Each matrix below, up to rounding, moves points onto a flat space through zero. How many dimensions does that space have?
[[ 0.47 -0.16 -0.40 -0.11  0.22]
 [-0.16  0.84 -0.04 -0.33 -0.01]
 [-0.40 -0.04  0.63  0.14  0.23]
 [-0.11 -0.33  0.14  0.20 -0.15]
 [ 0.22 -0.01  0.23 -0.15  0.86]]
 -> 3

[[ 0.66  0.27 -0.09 -0.24 -0.29]
 [ 0.27  0.42 -0.23 -0.17  0.30]
 [-0.09 -0.23  0.13  0.08 -0.22]
 [-0.24 -0.17  0.08  0.11  0.01]
 [-0.29  0.30 -0.22  0.01  0.68]]
 -> 2

[[ 0.94 -0.17  0.10  0.13  0.07]
 [-0.17  0.53  0.26  0.34  0.19]
 [ 0.10  0.26  0.86 -0.19 -0.10]
 [ 0.13  0.34 -0.19  0.75 -0.14]
 [ 0.07  0.19 -0.10 -0.14  0.92]]
 -> 4

[[ 0.08  0.17  0.20  0.01 -0.09]
 [ 0.17  0.35  0.40  0.03 -0.18]
 [ 0.20  0.40  0.47  0.03 -0.21]
 [ 0.01  0.03  0.03  0.00 -0.01]
 [-0.09 -0.18 -0.21 -0.01  0.09]]
 -> 1

[[ 0.08 -0.09  0.12 -0.17 -0.14]
 [-0.09  0.10 -0.13  0.19  0.16]
 [ 0.12 -0.13  0.18 -0.26 -0.22]
 [-0.17  0.19 -0.26  0.37  0.32]
 [-0.14  0.16 -0.22  0.32  0.27]]
 -> 1

[[ 0.70 -0.30  0.21 -0.06 -0.26]
 [-0.30  0.69  0.22 -0.06 -0.27]
 [ 0.21  0.22  0.85  0.04  0.18]
 [-0.06 -0.06  0.04  0.99 -0.05]
 [-0.26 -0.27  0.18 -0.05  0.77]]
 -> 4

[[ 0.93  0.15  0.06  0.09 -0.16]
 [ 0.15  0.61 -0.23 -0.30  0.26]
 [ 0.06 -0.23  0.69 -0.35 -0.17]
 [ 0.09 -0.30 -0.35  0.59 -0.13]
 [-0.16  0.26 -0.17 -0.13  0.17]]
 -> 3

[[ 0.19 -0.19 -0.28  0.01 -0.20]
 [-0.19  0.90 -0.18 -0.03  0.16]
 [-0.28 -0.18  0.69  0.00  0.32]
 [ 0.01 -0.03  0.00  0.00 -0.01]
 [-0.20  0.16  0.32 -0.01  0.21]]
 -> 2

[[ 0.59  0.33 -0.03 -0.24  0.28]
 [ 0.33  0.18 -0.01 -0.13  0.16]
 [-0.03 -0.01  0.00  0.01 -0.01]
 [-0.24 -0.13  0.01  0.10 -0.11]
 [ 0.28  0.16 -0.01 -0.11  0.13]]
 -> 1

[[ 0.40 -0.34  0.14  0.32  0.00]
 [-0.34  0.29 -0.12 -0.27  0.00]
 [ 0.14 -0.12  0.05  0.12  0.00]
 [ 0.32 -0.27  0.12  0.26  0.00]
 [ 0.00  0.00  0.00  0.00  0.00]]
 -> 1

[[ 0.79  0.14 -0.03  0.22  0.31]
 [ 0.14  0.90  0.02 -0.15 -0.21]
 [-0.03  0.02  1.00  0.03  0.04]
 [ 0.22 -0.15  0.03  0.77 -0.33]
 [ 0.31 -0.21  0.04 -0.33  0.54]]
 -> 4

[[ 0.25  0.07  0.28  0.27 -0.18]
 [ 0.07  0.37  0.14 -0.28 -0.36]
 [ 0.28  0.14  0.85 -0.03  0.17]
 [ 0.27 -0.28 -0.03  0.80 -0.09]
 [-0.18 -0.36  0.17 -0.09  0.73]]
 -> 3

[[ 0.11 -0.25  0.04 -0.02  0.19]
 [-0.25  0.85 -0.17  0.19  0.00]
 [ 0.04 -0.17  0.58  0.44 -0.12]
 [-0.02  0.19  0.44  0.53  0.13]
 [ 0.19  0.00 -0.12  0.13  0.92]]
 -> 3

[[ 0.19 -0.06  0.07  0.37 -0.10]
 [-0.06  0.02 -0.02 -0.11  0.03]
 [ 0.07 -0.02  0.02  0.13 -0.03]
 [ 0.37 -0.11  0.13  0.72 -0.19]
 [-0.10  0.03 -0.03 -0.19  0.05]]
 -> 1

[[ 0.95  0.05 -0.17  0.11 -0.07]
 [ 0.05  0.96  0.16 -0.10  0.07]
 [-0.17  0.16  0.41  0.36 -0.24]
 [ 0.11 -0.10  0.36  0.78  0.15]
 [-0.07  0.07 -0.24  0.15  0.90]]
 -> 4

[[ 0.21 -0.28 -0.13  0.24  0.10]
 [-0.28  0.38  0.18 -0.33 -0.13]
 [-0.13  0.18  0.08 -0.15 -0.06]
 [ 0.24 -0.33 -0.15  0.28  0.11]
 [ 0.10 -0.13 -0.06  0.11  0.04]]
 -> 1

[[ 0.35 -0.32 -0.04 -0.25 -0.25]
 [-0.32  0.30  0.01  0.14  0.30]
 [-0.04  0.01  0.07  0.22 -0.12]
 [-0.25  0.14  0.22  0.72 -0.27]
 [-0.25  0.30 -0.12 -0.27  0.57]]
 -> 2

[[ 0.08  0.01  0.08  0.25 -0.05]
 [ 0.01  0.00  0.02  0.05 -0.01]
 [ 0.08  0.02  0.09  0.27 -0.05]
 [ 0.25  0.05  0.27  0.81 -0.15]
 [-0.05 -0.01 -0.05 -0.15  0.03]]
 -> 1

[[ 0.24  0.29  0.03 -0.27  0.17]
 [ 0.29  0.35  0.04 -0.32  0.20]
 [ 0.03  0.04  0.00 -0.04  0.02]
 [-0.27 -0.32 -0.04  0.29 -0.18]
 [ 0.17  0.20  0.02 -0.18  0.12]]
 -> 1

[[ 0.01  0.06 -0.01  0.10  0.02]
 [ 0.06  0.24 -0.03  0.41  0.10]
 [-0.01 -0.03  0.00 -0.05 -0.01]
 [ 0.10  0.41 -0.05  0.70  0.17]
 [ 0.02  0.10 -0.01  0.17  0.04]]
 -> 1

[[ 0.10  0.02  0.20 -0.09  0.20]
 [ 0.02  0.93  0.18  0.08 -0.15]
 [ 0.20  0.18  0.43 -0.16  0.38]
 [-0.09  0.08 -0.16  0.09 -0.20]
 [ 0.20 -0.15  0.38 -0.20  0.45]]
 -> 2

[[ 0.11 -0.08  0.28 -0.07 -0.10]
 [-0.08  0.05 -0.19  0.05  0.07]
 [ 0.28 -0.19  0.70 -0.17 -0.26]
 [-0.07  0.05 -0.17  0.04  0.06]
 [-0.10  0.07 -0.26  0.06  0.10]]
 -> 1

[[ 0.56 -0.32 -0.04  0.28  0.25]
 [-0.32  0.61 -0.02 -0.12  0.35]
 [-0.04 -0.02  1.00  0.05  0.01]
 [ 0.28 -0.12  0.05  0.15  0.18]
 [ 0.25  0.35  0.01  0.18  0.69]]
 -> 3

[[ 0.06  0.07  0.14  0.10 -0.16]
 [ 0.07  0.23  0.15 -0.22 -0.32]
 [ 0.14  0.15  0.30  0.23 -0.34]
 [ 0.10 -0.22  0.23  0.87  0.06]
 [-0.16 -0.32 -0.34  0.06  0.53]]
 -> 2

[[ 0.96  0.07 -0.01  0.17 -0.04]
 [ 0.07  0.86  0.01 -0.33  0.08]
 [-0.01  0.01  1.00  0.03 -0.01]
 [ 0.17 -0.33  0.03  0.22  0.18]
 [-0.04  0.08 -0.01  0.18  0.96]]
 -> 4

[[ 0.01  0.04  0.08  0.01  0.04]
 [ 0.04  0.52  0.40 -0.09 -0.28]
 [ 0.08  0.40  0.66  0.03  0.25]
 [ 0.01 -0.09  0.03  0.04  0.18]
 [ 0.04 -0.28  0.25  0.18  0.77]]
 -> 2

[[ 0.83 -0.15 -0.08  0.24 -0.24]
 [-0.15  0.64  0.18  0.42  0.07]
 [-0.08  0.18  0.70 -0.11 -0.40]
 [ 0.24  0.42 -0.11  0.48  0.09]
 [-0.24  0.07 -0.40  0.09  0.35]]
 -> 3

[[ 0.99 -0.03  0.06  0.06 -0.02]
 [-0.03  0.92  0.18  0.20 -0.06]
 [ 0.06  0.18  0.62 -0.43  0.13]
 [ 0.06  0.20 -0.43  0.52  0.15]
 [-0.02 -0.06  0.13  0.15  0.95]]
 -> 4

[[ 0.83 -0.21 -0.06  0.26 -0.16]
 [-0.21  0.73 -0.03  0.31 -0.23]
 [-0.06 -0.03  0.44  0.28  0.41]
 [ 0.26  0.31  0.28  0.53  0.08]
 [-0.16 -0.23  0.41  0.08  0.47]]
 -> 3

[[ 0.35 -0.18 -0.06 -0.21  0.38]
 [-0.18  0.63  0.37 -0.24 -0.09]
 [-0.06  0.37  0.22 -0.18  0.00]
 [-0.21 -0.24 -0.18  0.37 -0.31]
 [ 0.38 -0.09  0.00 -0.31  0.44]]
 -> 2

[[ 0.02  0.07 -0.02  0.03 -0.10]
 [ 0.07  0.77  0.08  0.41 -0.04]
 [-0.02  0.08  0.10  0.06  0.28]
 [ 0.03  0.41  0.06  0.22  0.02]
 [-0.10 -0.04  0.28  0.02  0.90]]
 -> 2

[[ 0.31 -0.17 -0.15  0.39 -0.12]
 [-0.17  0.96 -0.03  0.10 -0.03]
 [-0.15 -0.03  0.13 -0.26 -0.13]
 [ 0.39  0.10 -0.26  0.63  0.02]
 [-0.12 -0.03 -0.13  0.02  0.97]]
 -> 3

[[ 0.65 -0.18  0.15  0.21  0.35]
 [-0.18  0.50  0.08 -0.37  0.27]
 [ 0.15  0.08  0.93 -0.10 -0.16]
 [ 0.21 -0.37 -0.10  0.30 -0.12]
 [ 0.35  0.27 -0.16 -0.12  0.62]]
 -> 3

[[ 0.47 -0.10  0.45  0.04  0.19]
 [-0.10  0.98  0.09  0.01  0.04]
 [ 0.45  0.09  0.63 -0.03 -0.16]
 [ 0.04  0.01 -0.03  1.00 -0.01]
 [ 0.19  0.04 -0.16 -0.01  0.93]]
 -> 4

[[ 0.49  0.26 -0.30  0.19  0.24]
 [ 0.26  0.41  0.11  0.40 -0.07]
 [-0.30  0.11  0.44  0.18 -0.34]
 [ 0.19  0.40  0.18  0.40 -0.12]
 [ 0.24 -0.07 -0.34 -0.12  0.26]]
 -> 2

[[ 0.98 -0.02 -0.10 -0.09  0.02]
 [-0.02  0.98 -0.10 -0.09  0.02]
 [-0.10 -0.10  0.46 -0.46  0.13]
 [-0.09 -0.09 -0.46  0.61  0.11]
 [ 0.02  0.02  0.13  0.11  0.97]]
 -> 4

[[ 0.58 -0.30  0.28  0.26 -0.08]
 [-0.30  0.78  0.20  0.18 -0.06]
 [ 0.28  0.20  0.81 -0.17  0.05]
 [ 0.26  0.18 -0.17  0.85  0.05]
 [-0.08 -0.06  0.05  0.05  0.99]]
 -> 4

[[ 0.69  0.12  0.15 -0.38  0.18]
 [ 0.12  0.82 -0.36  0.00 -0.04]
 [ 0.15 -0.36  0.23 -0.15 -0.01]
 [-0.38  0.00 -0.15  0.37  0.25]
 [ 0.18 -0.04 -0.01  0.25  0.89]]
 -> 3

[[ 0.55  0.04 -0.47  0.16  0.03]
 [ 0.04  0.00 -0.03  0.01  0.00]
 [-0.47 -0.03  0.40 -0.14 -0.02]
 [ 0.16  0.01 -0.14  0.05  0.01]
 [ 0.03  0.00 -0.02  0.01  0.00]]
 -> 1

[[ 0.04 -0.03  0.01 -0.08  0.16]
 [-0.03  0.37 -0.33  0.35  0.07]
 [ 0.01 -0.33  0.30 -0.27 -0.17]
 [-0.08  0.35 -0.27  0.41 -0.20]
 [ 0.16  0.07 -0.17 -0.20  0.89]]
 -> 2

[[ 0.44 -0.34 -0.30 -0.04 -0.19]
 [-0.34  0.76 -0.15  0.13 -0.15]
 [-0.30 -0.15  0.80 -0.21 -0.06]
 [-0.04  0.13 -0.21  0.12  0.20]
 [-0.19 -0.15 -0.06  0.20  0.88]]
 -> 3

[[ 0.88  0.13  0.12 -0.23 -0.14]
 [ 0.13  0.85 -0.13  0.26  0.16]
 [ 0.12 -0.13  0.89  0.22  0.14]
 [-0.23  0.26  0.22  0.55 -0.28]
 [-0.14  0.16  0.14 -0.28  0.83]]
 -> 4

[[ 0.34 -0.01  0.42  0.18 -0.11]
 [-0.01  0.27 -0.14  0.06 -0.42]
 [ 0.42 -0.14  0.70 -0.11 -0.01]
 [ 0.18  0.06 -0.11  0.94  0.06]
 [-0.11 -0.42 -0.01  0.06  0.74]]
 -> 3
